Below is a small trained network, with its code and all its weights. Each question gives an input and a class and asks what happens when units are switched off, that is, made to give their printed mean instead of their output.

import numpy as np


def w(rows, s, z=0):
    codes = np.array(rows[::2]) - 128.0
    scale = np.full(codes.shape[1], s)
    scale[-1] = z or s
    return codes * scale


def f(y):
    return np.maximum(y, 0)


def log_softmax(a):
    a = a - a.max(-1, keepdims=True)
    return a - np.log(np.exp(a).sum(-1, keepdims=True))


def net(x, mask):
    res = np.array(x, float).reshape(1, 4) / 4 @ E
    y = f(res @ A[0][:, :-1].T + A[0][:, -1])
    res = res + np.where(mask, y, B[0][:, -1]) @ B[0][:, :-1]
    return log_softmax(res[-1] @ U[:, :-1].T + U[:, -1])


A, B = {}, {}
E = w([
[155,69,139,4,134,50,113,146,241],'x0',
[98,1,111,142,71,159,204,99,211],'x1',
[146,72,133,135,171,140,63,194,95],'x2',
[51,128,219,68,171,150,201,109,86],'x3',
],0.0085)
A[0] = w([
[157,110,130,54,99,125,127,146,147,218],'n1',
[183,90,30,189,91,130,126,87,158,197],'n2',
[127,56,133,85,145,68,163,129,137,143],'n3',
[118,210,133,84,107,79,148,82,168,254],'n4',
[67,170,153,163,144,144,137,118,74,126],'n5',
[120,174,136,119,140,99,129,101,74,158],'n6',
[165,146,67,155,147,128,3,209,131,153],'n7',
[132,108,136,84,142,103,172,140,168,162],'n8',
[1,102,198,79,127,158,133,144,166,167],'n9',
[112,199,129,128,175,118,120,104,95,172],'n10',
[28,120,155,173,115,155,134,122,91,200],'n11',
[112,116,65,181,49,157,114,77,152,135],'n12',
[116,100,110,122,100,119,24,147,109,180],'n13',
],0.0097,0.0048)
B[0] = w([
[171,158,106,135,60,174,100,237,133,191],'n1',
[83,164,59,198,147,151,87,158,159,224],'n2',
[154,73,88,206,122,174,140,207,129,187],'n3',
[115,138,174,83,46,91,12,171,86,205],'n4',
[94,131,153,93,182,67,151,132,164,205],'n5',
[110,143,159,110,103,46,153,188,139,186],'n6',
[164,154,181,227,83,184,208,253,65,248],'n7',
[93,52,104,166,49,174,116,212,128,182],'n8',
[151,169,192,160,106,200,142,175,45,203],'n9',
[114,163,172,116,72,38,95,236,180,202],'n10',
[98,188,205,131,136,97,129,44,115,210],'n11',
[49,196,44,165,193,83,140,110,145,202],'n12',
[161,161,174,219,149,181,172,182,109,189],'n13',
],0.0073,0.012)
U = w([
[67,154,40,146,179,125,102,33,200,149],'0',
[70,106,158,107,170,189,170,45,82,167],'1',
[115,113,77,178,159,149,161,165,156,58],'2',
[104,77,127,30,116,93,107,125,151,44],'3',
[188,75,91,79,142,98,166,68,181,2],'4',
[219,152,155,164,107,227,137,161,97,190],'5',
[111,164,156,87,129,1,101,131,136,191],'6',
[74,110,51,107,101,109,84,133,198,85],'7',
],0.0088,0.0031)

Each question gives the input, the list of numbers given to net, and the class t.
The units are the neurons (one row each of A and B). Each row of codes is followed by its name. A weight is (code - 128) times the scale printed after its matrix; where a second scale follows, it is the last column's (A, B and U).
mask holds one flag per neuron, in row order. A switched-off neuron (its flag False) gives its mean, the last column of its row in B, instead of its output. The means were averaged over made-up inputs and are rounded, as every weight is.
A unit's drop is (log p(t) with every unit on - log p(t) with that unit switched off) / (log p(t) with every unit on - log p(t) with every unit switched off).
The circuit of an input: a set's keep is (log p(t) with only the set's units on - log p(t) with every unit switched off) / (log p(t) with every unit on - log p(t) with every unit switched off). Starting from the 12 units with the biggest drops (on a tie, the unit counted first), units are removed one at a time, each time the one whose removal leaves the highest keep (on an exact tie, the one counted first), for as long as the keep stays at least 0.8.
units of the circuit, in order: the units of the circuit, biggest drop first
top k neurons: the k neurons with the biggest drops, biggest first
drop of u: that unit's drop, to one decimal
input [6,-2,-7,4], class 5: units of the circuit, in order => n9
input [-6,-2,-1,-5], class 2: top 2 neurons => n12, n9
input [-8,6,-7,2], class 0: units of the circuit, in order => n12, n7
input [0,2,4,7], class 1: units of the circuit, in order => n7, n10
input [1,5,-8,2], class 7: top 2 neurons => n7, n13
input [0,3,0,8], class 1: top 4 neurons => n7, n11, n13, n10
input [3,1,-5,0], class 7: top 2 neurons => n7, n13
input [-4,4,6,-5], class 2: top 3 neurons => n12, n2, n9
input [-6,4,5,-7], class 2: top 2 neurons => n12, n2
input [-4,-2,-6,-6], class 2: top 2 neurons => n2, n11
input [0,3,-8,-4], class 0: top 3 neurons => n12, n7, n10
input [5,-4,-2,3], class 3: top 2 neurons => n7, n13
input [-5,2,1,-6], class 2: drop of n9 => 0.1
input [7,-2,-8,-5], class 7: drop of n7 => 0.2
input [-4,7,2,-8], class 2: top neuron => n7
input [-3,4,3,0], class 0: drop of n7 => 0.3
input [5,4,-4,1], class 5: drop of n9 => 0.7
